Here is a tiny trained network, its code and every weight. The questions are about switching its units off for an input and a class, where a switched-off unit gives its printed mean instead of its output.

import numpy as np


def w(rows, s, z=0):
    codes = np.array(rows[::2]) - 128.0
    scale = np.full(codes.shape[1], s)
    scale[-1] = z or s
    return codes * scale


def f(y):
    return y / 2 * (1 + np.tanh(0.7978845608 * (y + 0.044715 * y**3)))


def log_softmax(a):
    a = a - a.max(-1, keepdims=True)
    return a - np.log(np.exp(a).sum(-1, keepdims=True))


def net(x, mask):
    res = np.array(x, float).reshape(1, 6) / 4 @ E
    y = f(res @ A[0][:, :-1].T + A[0][:, -1])
    res = res + np.where(mask, y, B[0][:, -1]) @ B[0][:, :-1]
    return log_softmax(res[-1] @ U[:, :-1].T + U[:, -1])


A, B = {}, {}
E = w([
[127,128,130],'x0',
[255,170,117],'x1',
[145,49,16],'x2',
[133,142,119],'x3',
[74,187,69],'x4',
[128,125,129],'x5',
],0.0085)
A[0] = w([
[115,195,178,211],'n0',
[69,27,186,61],'n1',
[173,188,79,178],'n2',
[197,45,98,145],'n3',
[46,80,205,134],'n4',
[220,120,77,125],'n5',
[235,4,104,153],'n6',
[115,209,92,156],'n7',
[97,223,104,136],'n8',
[179,216,164,86],'n9',
[77,218,113,121],'n10',
[199,40,62,183],'n11',
[84,71,10,156],'n12',
[48,220,214,129],'n13',
[211,131,241,253],'n14',
[177,157,179,154],'n15',
[60,96,38,127],'n16',
],0.011,0.0041)
B[0] = w([
[126,92,196,207],'n0',
[127,127,148,185],'n1',
[81,120,171,192],'n2',
[30,73,164,199],'n3',
[67,187,164,206],'n4',
[80,79,172,199],'n5',
[76,80,159,234],'n6',
[25,157,120,171],'n7',
[84,132,139,176],'n8',
[177,137,118,192],'n9',
[87,86,112,175],'n10',
[17,19,95,235],'n11',
[196,98,23,240],'n12',
[60,83,146,238],'n13',
[190,138,245,255],'n14',
[182,83,209,183],'n15',
[255,162,39,208],'n16',
],0.0076,0.0085)
U = w([
[76,250,175,199],'0',
[30,140,109,197],'1',
[75,113,56,131],'2',
[196,165,36,85],'3',
[218,157,138,4],'4',
],0.011,0.002)

Each question gives the input, the list of numbers given to net, and the class t.
The units are the neurons (one row each of A and B). Each row of codes is followed by its name. A weight is (code - 128) times the scale printed after its matrix; where a second scale follows, it is the last column's (A, B and U).
mask holds one flag per neuron, in row order. A switched-off neuron (its flag False) gives its mean, the last column of its row in B, instead of its output. The means were averaged over made-up inputs and are rounded, as every weight is.
A unit's drop is (log p(t) with every unit on - log p(t) with that unit switched off) / (log p(t) with every unit on - log p(t) with every unit switched off).
The circuit of an input: a set's keep is (log p(t) with only the set's units on - log p(t) with every unit switched off) / (log p(t) with every unit on - log p(t) with every unit switched off). Starting from the 12 units with the biggest drops (on a tie, the unit counted first), units are removed one at a time, each time the one whose removal leaves the highest keep (on an exact tie, the one counted first), for as long as the keep stays at least 0.8.
units of the circuit, in order: the units of the circuit, biggest drop first
unit that matters most: the unit with the biggest drop
k most important neurons: the k neurons with the biggest drops, biggest first
drop of u: that unit's drop, to one decimal
input [6,4,-1,-1,2,0], class 0: 3 most important neurons -> [n12; n16; n11]
input [-8,-5,1,-4,8,-3], class 3: unit that matters most -> n16
input [-2,5,-1,3,1,3], class 0: 2 most important neurons -> [n12; n16]
input [-6,5,1,0,-5,0], class 1: 3 most important neurons -> [n11; n3; n6]
input [4,-2,2,-5,8,-2], class 3: units of the circuit, in order -> [n16; n11; n12]
input [-7,3,7,5,-6,-1], class 1: 3 most important neurons -> [n3; n6; n5]
input [-5,-2,-3,-7,-2,-5], class 0: units of the circuit, in order -> [n11; n12]
input [5,-4,6,1,2,-6], class 3: units of the circuit, in order -> [n16; n12]
input [4,1,-8,0,-4,-5], class 4: units of the circuit, in order -> [n15; n14]
input [8,-7,0,-1,0,6], class 0: units of the circuit, in order -> [n11; n4]
input [-8,-4,0,1,-2,5], class 0: 2 most important neurons -> [n11; n12]
input [-2,0,-2,-6,-5,-2], class 0: 2 most important neurons -> [n12; n16]
input [3,-2,-4,1,0,-6], class 0: 2 most important neurons -> [n11; n12]
input [0,-7,8,-8,7,-2], class 3: units of the circuit, in order -> [n16]
input [8,-5,-6,3,-1,-1], class 0: 3 most important neurons -> [n11; n4; n12]
input [-7,-6,7,-1,1,7], class 3: units of the circuit, in order -> [n16; n12]
input [-6,2,-8,-7,-5,-7], class 4: 2 most important neurons -> [n15; n14]
input [-3,0,5,6,8,-7], class 3: drop of n12 -> 0.1
input [8,1,-8,1,-3,-8], class 4: drop of n11 -> 0.2
input [7,-6,8,-2,5,-1], class 3: units of the circuit, in order -> [n16]
input [-4,1,-3,5,-2,4], class 4: drop of n16 -> -0.2
input [-8,-4,7,-6,5,6], class 3: drop of n16 -> 0.3
